Below is a small trained network, with its code and all its weights. Each question gives an input and a target symbol and asks what happens when units are switched off, that is, made to give their printed mean instead of their output.

import numpy as np


def w(rows, s, z=0):
    codes = np.array(rows[::2]) - 128.0
    scale = np.full(codes.shape[1], s)
    scale[-1] = z or s
    return codes * scale


def f(y):
    return np.maximum(y, 0)


def softmax(a):
    e = np.exp(a - a.max(-1, keepdims=True))
    return e / e.sum(-1, keepdims=True)


def log_softmax(a):
    a = a - a.max(-1, keepdims=True)
    return a - np.log(np.exp(a).sum(-1, keepdims=True))


def net(x, mask):
    ids = ['αβγδεζηλμπστφω'.index(c) for c in x.split()]
    T = len(ids)
    res = E[ids] + P[:T]
    r = res
    for j in range(2):
        rows = slice(3 * j, 3 * j + 3)
        q, k, v = (r @ M[0][rows].T for M in (Q, K, V))
        z = softmax(np.where(np.tri(T) > 0, q @ k.T / 3**0.5, -1e9)) @ v
        o = O[0][rows]
        res = res + np.where(mask[j], z, o[:, -1]) @ o[:, :-1]
    y = f(res @ A[0][:, :-1].T + A[0][:, -1])
    res = res + np.where(mask[2:10], y, B[0][:, -1]) @ B[0][:, :-1]
    return log_softmax(res[-1] @ U[:, :-1].T + U[:, -1])


Q, K, V, O, A, B = {}, {}, {}, {}, {}, {}
E = w([
[152,111,135,132],'α',
[110,85,142,124],'β',
[83,127,202,99],'γ',
[242,166,105,146],'δ',
[145,142,123,120],'ε',
[66,60,198,128],'ζ',
[9,126,79,125],'η',
[91,176,136,91],'λ',
[31,138,179,108],'μ',
[111,49,93,120],'π',
[200,182,118,222],'σ',
[139,140,178,146],'τ',
[134,170,69,159],'φ',
[174,141,130,147],'ω',
],0.015)
P = w([
[160,148,132,108],'0',
[29,191,167,213],'1',
[131,138,213,64],'2',
[103,106,68,127],'3',
[85,134,166,223],'4',
[141,146,220,63],'5',
[94,106,67,126],'6',
[118,99,166,254],'7',
[143,150,228,66],'8',
[98,81,74,132],'9',
],0.01)
Q[0] = w([
[126,117,173,77],'head 0',
[102,142,141,98],'head 0',
[150,157,159,139],'head 0',
[171,82,153,197],'head 1',
[104,96,211,209],'head 1',
[172,54,97,2],'head 1',
],0.0065)
K[0] = w([
[218,152,128,62],'head 0',
[91,196,186,87],'head 0',
[64,76,161,132],'head 0',
[146,107,155,161],'head 1',
[207,192,205,177],'head 1',
[69,94,18,2],'head 1',
],0.0072)
V[0] = w([
[61,94,152,126],'head 0',
[46,68,79,130],'head 0',
[106,142,116,145],'head 0',
[129,96,77,172],'head 1',
[91,2,85,181],'head 1',
[116,220,106,193],'head 1',
],0.0078)
O[0] = w([
[52,126,171,124,134],'head 0',
[46,71,117,196,108],'head 0',
[161,146,148,156,149],'head 0',
[42,122,2,123,141],'head 1',
[194,122,54,90,90],'head 1',
[102,118,146,170,254],'head 1',
],0.007,0.0038)
A[0] = w([
[61,176,179,33,18],'neuron 0',
[120,59,105,35,161],'neuron 1',
[78,159,191,88,80],'neuron 2',
[97,90,195,13,147],'neuron 3',
[84,114,12,126,162],'neuron 4',
[183,131,129,42,173],'neuron 5',
[186,110,107,132,114],'neuron 6',
[161,114,222,152,255],'neuron 7',
],0.011,0.0049)
B[0] = w([
[183,137,67,254,161],'neuron 0',
[44,118,35,107,174],'neuron 1',
[171,143,121,164,171],'neuron 2',
[204,11,81,133,187],'neuron 3',
[70,160,157,196,194],'neuron 4',
[182,134,124,44,164],'neuron 5',
[181,199,101,153,146],'neuron 6',
[45,145,182,115,254],'neuron 7',
],0.0081,0.0089)
U = w([
[137,120,162,74,95],'α',
[105,66,149,114,98],'β',
[181,72,164,167,2],'γ',
[210,222,129,133,79],'δ',
[152,129,141,91,102],'ε',
[142,49,184,142,7],'ζ',
[139,122,1,180,151],'η',
[247,144,55,149,153],'λ',
[144,132,104,216,108],'μ',
[122,64,108,25,114],'π',
[27,178,219,153,190],'σ',
[100,114,212,180,96],'τ',
[106,213,138,45,132],'φ',
[118,131,196,63,241],'ω',
],0.0079,0.0049)

Each question gives the input, a string of symbols that net reads in full, and the target symbol t.
The units are the heads (3 rows each of Q, K, V and O) and the neurons (one row each of A and B). Each row of codes is followed by its name. A weight is (code - 128) times the scale printed after its matrix; where a second scale follows, it is the last column's (O, A, B and U).
mask holds one flag per unit, heads first, then neurons. A switched-off unit (its flag False) gives its mean, the last column of its rows in O or B, instead of its output. The means were averaged over made-up inputs and are rounded, as every weight is.
A unit's drop is (log p(t) with every unit on - log p(t) with that unit switched off) / (log p(t) with every unit on - log p(t) with every unit switched off).
The circuit of an input: a set's keep is (log p(t) with only the set's units on - log p(t) with every unit switched off) / (log p(t) with every unit on - log p(t) with every unit switched off). Starting from all 10 units, units are removed one at a time, each time the one whose removal leaves the highest keep (on an exact tie, the one counted first), for as long as the keep stays at least 0.8.
circuit, biggest first: the units of the circuit, biggest drop first
most important unit: the unit with the biggest drop
top k neurons: the k neurons with the biggest drops, biggest first
drop when u is switched off: that unit's drop, to one decimal
input φ γ τ π μ σ φ δ, target σ: circuit, biggest first -> [neuron 7; head 1; neuron 3]
input σ λ σ λ δ γ σ ω, target σ: circuit, biggest first -> [neuron 7; neuron 3]
input η φ π τ π φ π π γ π, target η: circuit, biggest first -> [head 1; neuron 1]
input σ σ σ η σ σ λ π, target σ: circuit, biggest first -> [neuron 3; head 1]
input π φ σ η δ, target σ: circuit, biggest first -> [head 1; neuron 3; neuron 7]
input π σ π β, target η: circuit, biggest first -> [head 1; neuron 1]
input λ β δ α η σ, target σ: circuit, biggest first -> [neuron 7; head 1]
input β φ φ α σ ε π λ π, target π: circuit, biggest first -> [head 1; neuron 1; neuron 3; neuron 5]
input σ σ β π η μ α φ, target σ: most important unit -> neuron 3
input π η δ π η ζ α ω, target σ: circuit, biggest first -> [neuron 3; neuron 7]
input σ ω λ, target λ: circuit, biggest first -> [neuron 0; neuron 3]
input δ η φ τ λ η, target η: top 3 neurons -> [neuron 0; neuron 3; neuron 7]
input τ β λ, target λ: drop when neuron 3 is switched off -> 0.3
input π σ σ ω σ σ ω π π λ, target η: drop when neuron 7 is switched off -> 0.6
input μ η π, target π: drop when neuron 3 is switched off -> 0.3
input η ε ε γ π σ η σ η, target η: most important unit -> neuron 0
